Each row is shifted at random along 8 fixed directions that mean nothing.
Known rows, with every step that occurs:
h-q-w-s-v-u-g-z-n: [-238  -90 -313  -70  224  142   58   80 -455   81 -270 -316  136 -349
  218  -11  486  220  233   46   67  207  -50 -234  256  -11  -28   70
 -175  226  -58 -179   50 -180 -173 -745  139 -317 -132 -303   81  417
  140  283  158  157  116 -627  149   52 -298]
u-n-g-q-w-s-v: [ -87 -153  263  258 -376  471 -186  209  -55 -230 -115  -75   -1 -494
  -85  216 -137  144  269  119  313 -440   51 -192   65 -658  463  367
  392 -167 -240  -12  341  245    2  150 -401 -514  -82 -450  -66 -105
  -91  232  501 -813 -316 -110  -94 -211 -112]
g-z-v-n-u-d-h-q: [-199 -173    7  -36 -389 -112  301   47 -208  230  173   87  545  174
  121 -426   96  107  247  318  255 -326   63 -137   -4 -348  303 -245
 -151 -150  206 -395  440  271 -159 -264 -117 -144 -195 -342  260  116
   22  370  145  135 -526 -422  135  154 -281]
n-d-h-q-w-s-v: [-217  128 -263 -419  230  108  343   76 -626  -32  206   68  395  -61
    2 -144  326 -179  440  612   -8   71   61  -71  -14  -17  446 -435
   25  260  102 -579 -234 -208 -353 -371   16   74  135  -96  145  410
  418  157  153  -22 -239 -130  121 -193 -214]
u-d-h-q-w-s: [  89 -292 -124 -121   54  -56  231   82 -301  -85  -99  119 -127  227
   26 -271  -11  -10 -127 -105   20   42   65  -88  -59  150  -87  -73
   75  358   57 -709 -349 -193 -113 -203   38   30  186 -329   23  195
 -229  319    6 -231 -213 -314  181  -76 -106]
h-d-z-v-u-n-g-q-w: [-105  308   -3 -452 -207 -167  137  169 -318 -221 -200  418  158 -102
 -168 -117   47   54  261  122  348 -404 -360   50  -27  223  155 -238
 -147   28   38 -553   94  302 -340  142 -188 -133  110 -299   95  228
  170  155  -42 -358 -748   74   29 -112  372]
q-h-g-z-n-v-u: [-642   47  430  138    2   68  225  449   15  -73  -59  143  139 -376
   28 -142   87  234   38  -26    4 -747 -113 -149  124   67  167  350
  268   54 -359 -156  185  193 -152  506 -477   17 -149 -627  238  138
  171  234  476 -422 -322 -351 -233 -173  -19]
h-d-z-v-u: [ 121  197 -146  -60  178 -133  354 -122 -414  126  401  -91 -100 -230
 -160 -466 -204 -490  320  429    5 -484  236 -391  179 -265 -247  573
   31  -53  -90 -131  181  231  -36   71   69  166  143  408 -117  834
  353  172  191  137 -553 -223  274 -147 -223]
s-h-g-w-q-v: [  24 -357  327 -120    0  519 -223  308 -314 -111  228   86  323  -69
  258 -371 -218  556  -23 -114 -131  -51  230  -72   12   59   28 -391
  -94  637   94 -406 -327  -11 -182  108 -219 -415 -206 -165  -53  -28
 -250  450 -199 -468   -4 -790  -17   89   64]
z-n-g-q-h: [-189 -719  187 -178 -233  201 -615  264 -139  -19  -27   77  858 -191
 -113 -273 -391  541  136 -451  -11 -266  402  159  188  163  143 -381
 -423  344  146 -454  -16  895 -620  243 -399 -447 -215 -536 -393 -119
 -810  390 -219 -837   16 -700 -194  -25  169]
q-w-s-d-h-g-z-n: [  32 -402  258  425   38  471 -205  188 -149 -181  -19 -360  -43 -481
   83 -193   -3  407  119  409   54   -7  131 -376   17 -191   59 -114
  441  458   77 -188   47  -40  285 -167 -111 -565 -449 -113 -203   55
  301  384  322 -288 -327 -252  255  -70 -377]
w-s-h-d-z-v: [ 217 -469  127 -121  313  432 -144   72 -218  383  684  238  135  266
 -143 -310 -130  204  303   65 -187  175  290 -184   -4 -303  211 -228
 -167   -5   89 -409 -190  349 -358 -470  -22 -256 -122 -197   29  172
 -341  258 -115 -321  -61 -453   94  141  -60]
w-q-h-g-z-n-v-d: [-648 -219  243  443  -49  292 -102   52 -104   89  374 -447   26 -433
  258 -255   34   96  151   26 -297 -655  240 -392  169 -376  199  725
  132    1  -83   -5 -103  236    0  328 -121 -210  -94 -243 -131  366
   52  190  529 -293  -41 -360  -11   28 -356]
g-z-v-n-d-h-q-w-s: [ -69 -290   81   67  -48   -5  -37   52 -170 -151 -338 -227  399  -87
  313 -239 -114  267   51  101  293  -48   99  -41  -93  -81  346 -318
  204  430  201 -455  180  220   36  123 -241 -281 -104 -363 -181  -98
   11  457    6  -77 -488 -552  114  -26  -42]
s-w-q-v: [ -57  -16  347  178 -228  249  147  480 -291 -143  497  -95  -64  186
  276  -68   68  367 -258  -58  -29 -202 -223 -291  -47 -294  158 -122
 -198  571  -31  -64 -202 -217  197  -25 -245 -481 -183  -89  123    4
  109  304  139 -105   64 -314  114  109 -171]
q-h-g-w-s: [-554    5 -135  135  320   65  310  299 -254  -68 -807  -17  -56 -554
  272 -163  274  443  227 -191  112  -68 -418 -311  237   80  341  365
 -155   45 -225 -127  -44 -219   50 -426  -57 -231  -32 -136   18  510
  405  246  432  212  -44 -307   46   34 -225]
n-g-w-q-h-d-z-v-u: [-454  -69    4   -5  -17   99 -221  -84 -185  194  107   48  495 -575
  100 -151  -23  210  373 -111   35 -584  -78 -272  398 -311  247  345
 -206 -116 -165  -53   24  551 -270  191 -252 -201 -130 -127 -262  293
 -129  199  280 -244 -521 -386 -153   44  185]
w-s-h-d-z-n-v: [ -51  122   65  243  496  145  336  285 -340  -39  462  -37 -196 -190
    9 -120 -197   -7  335  187   21  111 -146 -304  -21 -182  447   28
  232   72 -156 -315  131   11  128  123 -138 -151   30 -103  -47  295
  383  236   62   32   81    1   46 -252  -68]
w-q-v-d: [-267 -394  157  206  152  676 -413  -20 -469  167  592   68  -18 -250
  -13 -138  210  587  693  579  -61 -178  129 -314  524 -769  510  -73
  -54   98   11  158 -311  309  -38 -216 -197 -422 -535 -175 -293  309
   91  196  472 -200   49 -168 -107  -41 -608]
v-d-z-n: [-240  179  206  505  229 -365  217  118  -36 -149  387 -175 -168 -510
  -65 -212  -15   56 -299 -200 -199 -613 -464 -306  122  -82   39  365
 -133  276 -183 -183  136  173  158  539 -301  -34  -31 -320  130   67
  113  235  367 -106 -187    6 -185  161 -163]
g-h-q-v: [-144 -467  206  -19   60  192 -116   21 -198 -331 -451  -55  190   98
  263 -109 -305  432   44 -533   30  110 -183  -49  109 -100  239  -32
   -8  393   10 -213 -212  115  -33  149 -361 -600  -35 -611 -422   94
 -401  358  103 -414 -342 -455 -226  101  268]
v-u-g-z-n-d: [-298 -291   -5  440 -202 -102 -336 -194  -33  202  149 -545  356 -172
   72 -235  131   66 -351 -145   14 -457  100 -307  188 -366   17  509
 -216  195   29 -150  313  339 -113 -114 -101 -122 -232 -314 -172   82
 -432  366  313  -78 -346 -626  169  345 -311]
d-z-v-u-n-g-h-q-w-s: [-161 -278 -134  311  286 -140   52 -297 -182   74 -247 -319 -276 -252
  184 -153  -55  247  214  -92  215 -231 -330 -492  269 -499  126  164
 -326   74   88  -25  552  141  289 -301  -18 -509 -137  -11 -315  330
  110  413  311  296 -314 -458  129   25 -100]
s-v-u-g-q: [-307    6   79 -216 -373  293  114  360 -239  117  436 -203  285  167
 -119 -160  325   -5 -293  150 -157 -168  251  -57 -104 -123   12 -204
 -411   31   40 -473 -108 -256 -398 -568   -5 -207  -50 -354  550   67
 -204  316  155 -219  -31 -427  245  220 -230]
n-d-h-q-v-u-g: [-193 -150 -116 -215  176  -65  305 -187 -256  321  329  346  448  143
  -54 -373  313  -64 -110  222 -169  -95  168  -84  116  -80   89 -371
 -370    0  113 -527  -98  184 -436 -242 -185  210  -49 -222  379   95
 -286  372  135 -161 -403 -514   85   31 -129]
n-u-q-w-s-v-d-z: [-180 -241  233 -140  -28  310 -462  130 -300 -122  128 -198  322   28
 -301  -95  121   18  278  227  158 -770  335  -12   34 -242   46  -26
   35  429  -54 -515  134  137 -488  260 -140 -139   88 -352 -313   60
 -231  205  123 -810 -771 -235  -58 -229  105]
w-q-h-d-z-n-v-u: [-360 -319  186  145  256   46   10  167 -255  188  321  181 -168   32
  141 -251   80  615  236  -57 -220  -23 -260 -283  274  -39  343 -337
 -379  278  100 -366 -203  219    1  -75 -120 -312 -388 -296  -78  223
   -1  328  118  205  -42 -222  -92  -28    8]
w-q-v-n-d: [-236 -176  288  426  188   54 -337  296 -373 -577 -137 -432 -175 -245
  537 -152 -200  484 -192 -266  131 -196 -185  -51   46 -100  524 -146
  351  919   93 -183 -343   54  335  681 -365 -333   -3 -326 -573  -27
  -39  417  -97 -306   44 -330 -111 -205  229]
u-n-g-h-d: [ -82  -47  -30  -70 -184 -119  114  153 -188 -110 -313  298  240  -85
  -75  -60 -359  170   21 -124  372 -198 -176   83  -29 -101  375  -23
   -8 -152  -62 -299  208  551 -214   37 -342 -278  -34 -380    0  -56
 -286  345   45 -368 -283 -193  120  -87   84]
v-u-n-d: [-325  -58    3  234 -310  -90 -131 -174 -178  221  390  -41   79  -64
  -55 -197  169  -66  -57  201   20 -518  -32 -217  184 -482  240  342
 -242  -33  -30  -68  195  351 -171 -283 -101   99 -201 -293  171  148
 -154  226  450  -39 -265 -325   13  221 -400]
h-q-w-s: [ 269 -628  201 -241  140  565 -206  256 -281 -179 -291   61  -68  106
  -11 -249 -230  424  149  278   14  296  507  -42   45  -13 -122 -521
   61  681  136 -392 -145   58   -8  -92 -167 -442 -239 -175 -305   22
 -240  563    9 -506 -165 -730   44 -303  -45]
d-h-q-w-s-v-n-u-g-z: [ 357 -473  363  163  340  133  132  145 -168 -316 -213 -135  -11   -8
  236  -62  172  581 -138  129   61  -13 -288 -292   55 -325  365 -675
  241  813  134 -420   85 -408  338   96 -311 -627 -277 -534  -30 -213
  114  536  200 -239 -523 -333   36 -127  157]
z-v-n-u-g-w-s: [-746  561 -172  104  -59 -446  532  580 -249 -165 -352  -63  474 -360
   12  110  481   45  131  -12  526 -310 -599   54   31   19  630    1
 -130 -268 -362 -193  597  194  -65   95 -311   -5  246 -511  361   73
  588  193  176  278  165  -67 -103 -167  159]
w-s-h-q: [-201 -111  152  -43  181  379   20  315 -238  -10  533 -127   35  253
   43  -85  -60  -69 -131 -131 -305  -30  201  -88 -188 -140  234   65
  124  176 -145 -297 -324  -77 -226  -53 -147 -108  227 -445  198   36
 -215  235  -19 -595  310 -408   -7   53   64]
u-v-d-h: [-280  129 -193  -65 -146 -305  122 -226 -396 -178  101 -154  -59  306
  -16 -385  -40 -340 -385   -1  -27 -287  118   36 -264  183   81  -14
 -144  258  237 -744 -258 -151 -261  -23   85  107  401 -120  120  100
  -93  225  -69 -214 -265 -183  626  116 -303]
h-d-z-v-u-q-w-s: [  -8  -55  -37 -165  -41   21  -62 -231 -259   11   52  -95 -106   82
 -173 -348  139 -162   96  137   59 -255  117 -217 -142  -75 -236  156
 -140  -25  191 -497   -8  172 -193 -252  218 -213  185   45  -78  461
  -12  145  102 -196 -731 -178  391  106   71]
v-d-h-q: [  29 -183   44  121  530 -219  372 -122 -262   69  227  152   -3 -209
   16 -143  -18  231 -120   94 -314 -129 -342 -310  426 -247  140 -143
 -286  474 -137 -231 -210  -33  143  177 -317  -26 -207 -254  196  100
  179  378  321  135  -33 -166 -209    3 -333]
d-h-q-w-s-v-n-g: [ 393 -465  -20  -15  686  213   63 -186 -545  -53   80 -144   93 -412
  204 -139   70  308  388  350  -29  -86   66 -356  441 -510  227 -349
  122  681   23 -125 -167 -105   95 -211 -108 -395 -257    1 -183  411
  309  380  275 -124  -63 -495   78 -284 -215]
z-n-d-h-g-q-w-s-v: [-213 -357   23  -36   -4  218  -80  108 -282   60  281  -33  658 -591
  -49 -132  263  177  484  139  -82 -148  130 -142  152 -179  188 -199
 -117   -6   56 -369    2  336 -348 -225  -67 -312 -145 -370   -8  256
   66  144  189 -248 -164 -263 -200   21 -123]
v-n-d-h: [ -77  -25  -96 -155   69 -109  141   29 -478   69  400   81  599    6
  -25 -544  199  -35   62  475   83 -431  305  163  -36  -52  383 -548
 -230  320  229 -569 -215  379 -464 -197  -85  240  -88  -40  287  224
   71  328  122 -155 -213 -352  269    9 -286]
d-z-v-n-u-q-w-s: [-112  -95  189   42  354 -129   69  335 -177  -38  -75  115  134  -95
 -244  -69   11  181  262  -57  392 -814   32   30  149 -107  -45 -122
   53  202 -344 -375  479  418 -224  492 -384   21   54 -284  -58   15
   35  342    2 -394 -445 -412 -228 -434  301]
q-w-s-h: [-103 -161  102  151  -51  357 -199  238 -212 -192   60 -335  -90  -57
   75 -197  -70   98 -180   24  -65   78  339 -114 -191  106  105   69
  213  667   -9 -468 -271    6 -101 -111  -40 -187  -27  -95 -153   51
  -73  296  113 -581  162 -517  381  -56 -207]
n-u-v-d-h-g-w: [-324   -9  -64 -171   28  -74  277  115 -315  224   18  413  499 -228
 -167 -339  -31  -89  354  378  203 -624  249   -2  281 -136   13  -99
 -202 -127 -202 -412  325  276 -388  172 -240  291  -60 -105   82  115
   51  378   24 -128 -688 -352  -25 -291 -123]
z-n-d-h-q-v-u-g-w: [ -95 -417  197  109 -103 -118 -162 -102   13   18  207  190  691 -305
  -33 -273  180  315 -214 -358 -148  -71  -61  -62  139   82    4 -324
 -305  160   98 -427  102  494 -288  277 -375 -248 -151 -717   76 -276
 -597  349   79 -311 -455 -594 -291  235  210]
v-n-u-g-h-q-w-s-d-z: [ -30 -286  -17   47  315  129 -214  103 -317  104   -3 -209  516  -91
   44 -331  302  145  145  -41  177 -536  212   89  215  -78  148  -95
 -200  386  -31 -338  -22  322 -554 -259 -126  -35  -96 -372  -10  230
 -271  396   99 -541 -492 -539   37   -2  111]
s-h-d-z: [ 384  -35  123  -41  220  121  157   -6 -506  -78  563   54 -108  178
  -11 -420 -207  194  176  304 -144   61 -190 -365   12 -158  326 -266
 -115  726  217 -491 -114 -171   21 -134  -24 -304 -161  187  -62  427
  268  272   52  -29 -234 -151  264  117 -217]

Rows:
[-106  107 -158 -203  135  224 -138  140 -418 -242 -170 -382  199 -418
  194 -319  128 -153   89   -2  174 -217  316  102 -248  235   95   90
  201  317  120 -538 -467  128 -485 -367  186 -144  222  -84 -140  458
  -46  170   20 -614 -404 -353  531  -15  128]  q-w-s-v-n-g-h-d-z
[ -11 -342  271  489  236   69 -256  -50  -29 -226 -418 -327 -222 -617
  474  197  214  476  -65 -304  122 -195 -554 -431  194 -412  311  357
  465  587 -139 -116  -28 -200  304 -102 -169 -466 -255 -599 -254    9
   78  242  395 -218 -519 -301 -180  114   57]  q-w-s-v-u-n-d-h-g-z
[-332 -216  254  100 -179  130 -198  -66  -57   61  192  -43  -93  176
 -137 -100  278  302 -522  -69 -188  -37  -47 -115 -103  -43 -124 -251
 -318  370   20 -544 -199   39  -85 -234  -54 -226 -206 -374  306 -231
 -242  346  209 -276 -173 -330  188  223   -8]  v-u-q-w-s-h-d
[-499  117  -29   33  118 -401  167  114 -233 -165 -209  -35  271   91
  -55   24  177  282   65  -63  334 -234 -775 -109   57  -60  635 -290
 -331  326   45 -523  407   53  -35  123 -316 -199   30 -439 -166   59
  199  286  200  239 -494    0 -188   57  191]  n-d-z-v-u-g-h
[-162 -181  -82 -340 -104  237 -173  255 -228  -93 -435   73  300  135
  195 -172  -70  251   15 -575   21   72   85  153 -146  490   43 -192
 -366  356   70 -896 -562   78 -587 -302    3 -190  113 -323  -86   93
 -430  267 -354 -660 -369 -308   72  171  350]  g-q-w-s-h-d-z
[ -86  153  271   57  218   97   93    7 -371 -183  840   48   63 -164
   22 -240  137   67   20  -79 -389 -273 -274 -232  106  -20  223   20
  -37  541  -65 -221 -173  -65 -214  381 -316 -142   88 -476  292  182
   73  108  203 -514   69 -286 -220  166  -84]  s-h-q-v-d-z-n
[ -58  -52   56  -52  234  287    7  302 -368  -47  255  -42  210   92
 -119 -117  187  189  352  233  182  -81 -125  -80  -30 -268  686 -348
 -127  121   54 -452   74   26 -201 -139 -132 -286  108 -368    7  162
  194  251    3 -264 -173   19   69  -63  118]  w-s-h-d-z-v-n-u-g-q
[-377   -3  196 -118 -108 -209  105  358 -362 -213  349  272  417 -134
 -299 -220  190  206  231  369  127 -533 -231   40   21   28  290 -646
 -139  141   95 -426  384  276 -202  347 -273 -185  -62 -566  116  -43
  270  236  -26 -218 -213    5  -80 -196   53]  z-n-u-v-d-h-g
[-494  -46   98  246 -337  258  186    9  158  234   88   15  289 -521
  173 -121  -22   27 -164 -231 -196  -39   52 -283  -40 -336  205  330
 -226 -362 -114 -299    2  446 -139 -184 -215 -277 -174  -83  285  -12
 -246  310  365 -649 -165 -246   88  183   50]  n-g-q-w-s-h-d
[-350 -190   82  339 -197 -139 -455  -50 -193 -233  228 -406  630 -419
   81 -144  314  188   24 -384  -27 -561 -255 -207  192 -142  335  269
 -137  211   61 -178  103  376 -233  439 -189 -417   89 -684 -380   49
 -281   74  139 -441 -290 -190 -112  240  163]  z-n-u-g-w-q-v-d-h
[-331  123 -148    1   96  221  323 -102 -321  -79  -95  -75   47   47
 -236 -156  526  104  176  315  151 -168 -261 -206   51 -308  371   75
 -292 -232   50 -253  134 -188 -174 -412  -91 -416   48 -299  208  356
  162  216  666 -157 -427   -2  326  181 -380]  u-g-h-q-v-d-z
[ -61 -126  -57  162   85 -200 -109 -154 -297   21   92 -487  435  -46
  175 -294  106  -64   15 -337   -5 -400 -163 -209  205   43   -4  293
 -257  546   36 -331  140   93 -356 -143  -71 -203   82 -184  -66  413
  -82  258   77 -245 -500 -478    8  222   64]  s-d-z-v-n-u-g-h-q-w
[ -70   -3  151  366   55  -24  202   78  -64  206  490 -139  287 -663
  -44 -192  325  167   79  -27 -167 -307 -311 -440  289 -410  132  255
 -375    1 -129 -183  379   -2  -99 -178 -144 -310 -248 -330  306  138
  -20  238  487  107 -445 -262 -195  325 -297]  s-v-d-z-n-u-g-w
[-222  -21   83  315  165  -26 -131  183 -254 -115  224 -175  205 -469
 -176 -176  147  374  210  203   98 -571 -309 -239  315 -209  295  -63
 -312  331  -36 -240  284  168   22  418 -261 -266 -201 -303 -243   30
  132  326  299    8 -435   -6 -174   15 -174]  v-d-z-n-u-g-w-q
[-178 -152 -135 -501  134  293  115  413 -587 -155 -241  112  367  102
  -37 -273  151  263  543  293  347  -14  126  267   -9  209  297 -704
 -172  375  124 -675 -200  -69 -491 -460  -10 -177  -15 -466  -62  294
   35  379   -6 -151 -455 -292   54 -187   56]  g-h-q-w-s-v-n-u-d-z
[-138 -372  106 -191  219  224 -317  -39 -463   87  320  125  303 -132
 -471 -527  291  445  532  651   29 -677  139 -120  280 -159  137 -527
 -620  352  331 -435  176  293 -440 -133  -29 -264 -283 -144  -99  336
   80  290  318 -211 -539 -175   70    0 -480]  v-d-z-n-u-q-h-g
[-341 -350  -78  -66   55  -74   -3   23 -149  161 -205  -40  569 -285
  174 -202   49  300   89 -227  157   44  100   82  128 -102  202 -276
 -395    9   55 -237  135  729 -289 -295 -187 -326 -108 -344   76   71
 -210  415   59 -146  230 -781   15   12   83]  z-v-n-g-h-q-w-s
[-133  -89   13  -21   28  281 -221  345 -341  -61  253 -123  -63 -334
 -131 -149  306  111  225  151  111 -214  189  -62   25  117  -76   11
  155  340  -81 -442 -194   20 -338 -380   84  -68  -74 -392  -25  268
  -32  152  155 -352 -153 -348  127  -81 -197]  q-w-s-v-u-d-z-n
[-733  156   11   30 -196   69  -83  323 -287 -280  169 -210  604 -504
  -58   95  203  136  193  -48   50 -136 -348   18  -50  113  447 -123
   43  -47  -78 -158   61  391 -274   23 -269 -474   -1 -652   58   65
  176   92  226 -475  152   29 -100   41  145]  z-n-g-h-q-w-s-d
[-121 -284  140 -634  -71  159 -129   87 -354    1   41  255  656  310
 -272 -164  178  185  138  323  183 -865  364  136  -11   71 -298 -505
   29  211    3 -612 -127  181 -612   81 -159  -92  -47 -383  165   52
  -43  242  -88 -624 -612 -505  170 -130   82]  d-h-g-z-v-u-q-w
